[[ 15  51  16  52   2  29]
 [ 37  51 -30  20   2  50]
 [-29  12  47  36  14  -3]
 [ -7  31  31  36   8  18]]
->
[[ 37  51 -30  20   2  50]
 [ 15  51  16  52   2  29]
 [ -7  31  31  36   8  18]
 [-29  12  47  36  14  -3]]

[[ -7   2]
 [ -9  16]
 [ 19 -23]
 [-53 -24]
 [  3 -29]]
->
[[ 19 -23]
 [  3 -29]
 [ -7   2]
 [ -9  16]
 [-53 -24]]

[[-10 -27 -10]
 [ 56   7  42]
 [ -2 -30  -1]
 [ 13  -5   9]
 [-51 -47 -52]
 [ 14   1   2]
 [ -9  -2  -7]
 [-23   6 -10]]
->
[[ 56   7  42]
 [ 14   1   2]
 [ 13  -5   9]
 [ -2 -30  -1]
 [ -9  -2  -7]
 [-10 -27 -10]
 [-23   6 -10]
 [-51 -47 -52]]

[[  2   4   4   1   1 -15   3   1   6  11   2  33   5 -24   7]
 [  1  -1   1  -1   3   2   3   5 -30  -4  19   1  32   0 -14]
 [  7  10   7   8   5   2   4  45  10   8   0   3   8  11   5]
 [ 28  -1  18  -5  -2  -2 -34  -1  -6  -8  -1   0  -5   0  10]]
->
[[ 28  -1  18  -5  -2  -2 -34  -1  -6  -8  -1   0  -5   0  10]
 [  7  10   7   8   5   2   4  45  10   8   0   3   8  11   5]
 [  2   4   4   1   1 -15   3   1   6  11   2  33   5 -24   7]
 [  1  -1   1  -1   3   2   3   5 -30  -4  19   1  32   0 -14]]

[[ 37 -30 -23  10]
 [ -7  21 -38 -21]
 [ 44 -21   4 -20]]
->
[[ 44 -21   4 -20]
 [ 37 -30 -23  10]
 [ -7  21 -38 -21]]

[[ -1  -1   0   0  -2   1   0   1   1   0   0]
 [ -5   2 -13  21  -2   6 -17   6 -23 -41 -46]
 [  8  28  -2 -45 -29  21  18  28  -2   7  39]]
->
[[  8  28  -2 -45 -29  21  18  28  -2   7  39]
 [ -1  -1   0   0  -2   1   0   1   1   0   0]
 [ -5   2 -13  21  -2   6 -17   6 -23 -41 -46]]

[[ -7  31   4   9   1   4]
 [-15  27  -4  14   4 -13]
 [ -3  -3  -7   3   1   5]
 [  7  -4  14 -21 -42  19]
 [ -4  -9  24 -16  16  -4]]
->
[[  7  -4  14 -21 -42  19]
 [ -3  -3  -7   3   1   5]
 [ -4  -9  24 -16  16  -4]
 [ -7  31   4   9   1   4]
 [-15  27  -4  14   4 -13]]
---
[[-11 -24   6 -56]
 [  8  39  22  13]
 [ 22 -12  36 -39]
 [-25 -38  18   5]
 [ 34  -8  -7 -12]]
->
[[  8  39  22]
 [ 22 -12  36]]

[[ 39  31  42   0]
 [  8 -18  22  43]
 [ 30  24  49   5]
 [  9 -16  34  37]]
->
[[  8 -18  22]
 [ 30  24  49]]

[[ 27   2 -26   1 -18]
 [ 42 -16 -26   1 -18]
 [ 33 -14 -26   1 -18]
 [ 44 -25 -26   1 -23]
 [ 33 -11 -26   1 -10]]
->
[[ 42 -16 -26]
 [ 33 -14 -26]]

[[-50 -22 -40]
 [-14 -43 -17]
 [ 25  -8  35]]
->
[[-14 -43 -17]
 [ 25  -8  35]]

[[  2  29   9]
 [ -5  46  26]
 [-24 -34  25]]
->
[[ -5  46  26]
 [-24 -34  25]]

[[-12 -32  29]
 [-11 -13  -1]
 [ 20  54  54]]
->
[[-11 -13  -1]
 [ 20  54  54]]

[[-47  37  26]
 [ 20 -20 -19]
 [-21   9  22]]
->
[[ 20 -20 -19]
 [-21   9  22]]

[[ 12  39 -37]
 [ 52  56  -5]
 [ 40  18  31]
 [ 41  18  32]]
->
[[52 56 -5]
 [40 18 31]]

[[  7  48 -15  12]
 [-21  -6 -23  -2]
 [  7  25  -9  16]]
->
[[-21  -6 -23]
 [  7  25  -9]]
---
[[ -7   1   0 -29]
 [ 12  14  -5  15]
 [ 26 -15 -21 -13]
 [ 52   5 -20 -29]
 [ 48   3 -24  -2]]
->
[[ 14  -5]
 [-15 -21]]

[[-33 -12   8]
 [-50 -21 -25]
 [ 34   7  36]
 [ 34 -30 -41]]
->
[[-21 -25]
 [  7  36]]

[[51  5  2  0]
 [-1  1 13 57]
 [ 3 32 46  3]
 [47 25  3  0]
 [ 1  2 24 49]]
->
[[ 1 13]
 [32 46]]

[[-48 -49 -27]
 [-38 -39   5]
 [-25 -11  -9]
 [ -1   0 -19]
 [ -2 -15 -27]]
->
[[-39   5]
 [-11  -9]]

[[  3 -15  -2 -19 -46]
 [ 33  -9  18   7  -6]
 [-31   6 -31  17  22]
 [ 31  -8  10   7  -1]
 [ 25  -9  -5 -13 -30]]
->
[[ -9  18]
 [  6 -31]]

[[-26  43  -4 -42   5]
 [-35  53  -8  -4 -13]
 [-38  15  56  19  25]
 [ 53 -23   0   6  -2]]
->
[[53 -8]
 [15 56]]

[[ -1   5   1 -14   1]
 [ -5  24  -2 -32   0]
 [  0  20  -7  -4   2]
 [ -6  -1  -1 -49  -1]
 [ -4   8   2 -27   0]]
->
[[24 -2]
 [20 -7]]

[[ 25  -3  40]
 [ 14  53 -28]
 [ 29  -4 -16]
 [ 10 -28   3]
 [-18  22  24]]
->
[[ 53 -28]
 [ -4 -16]]
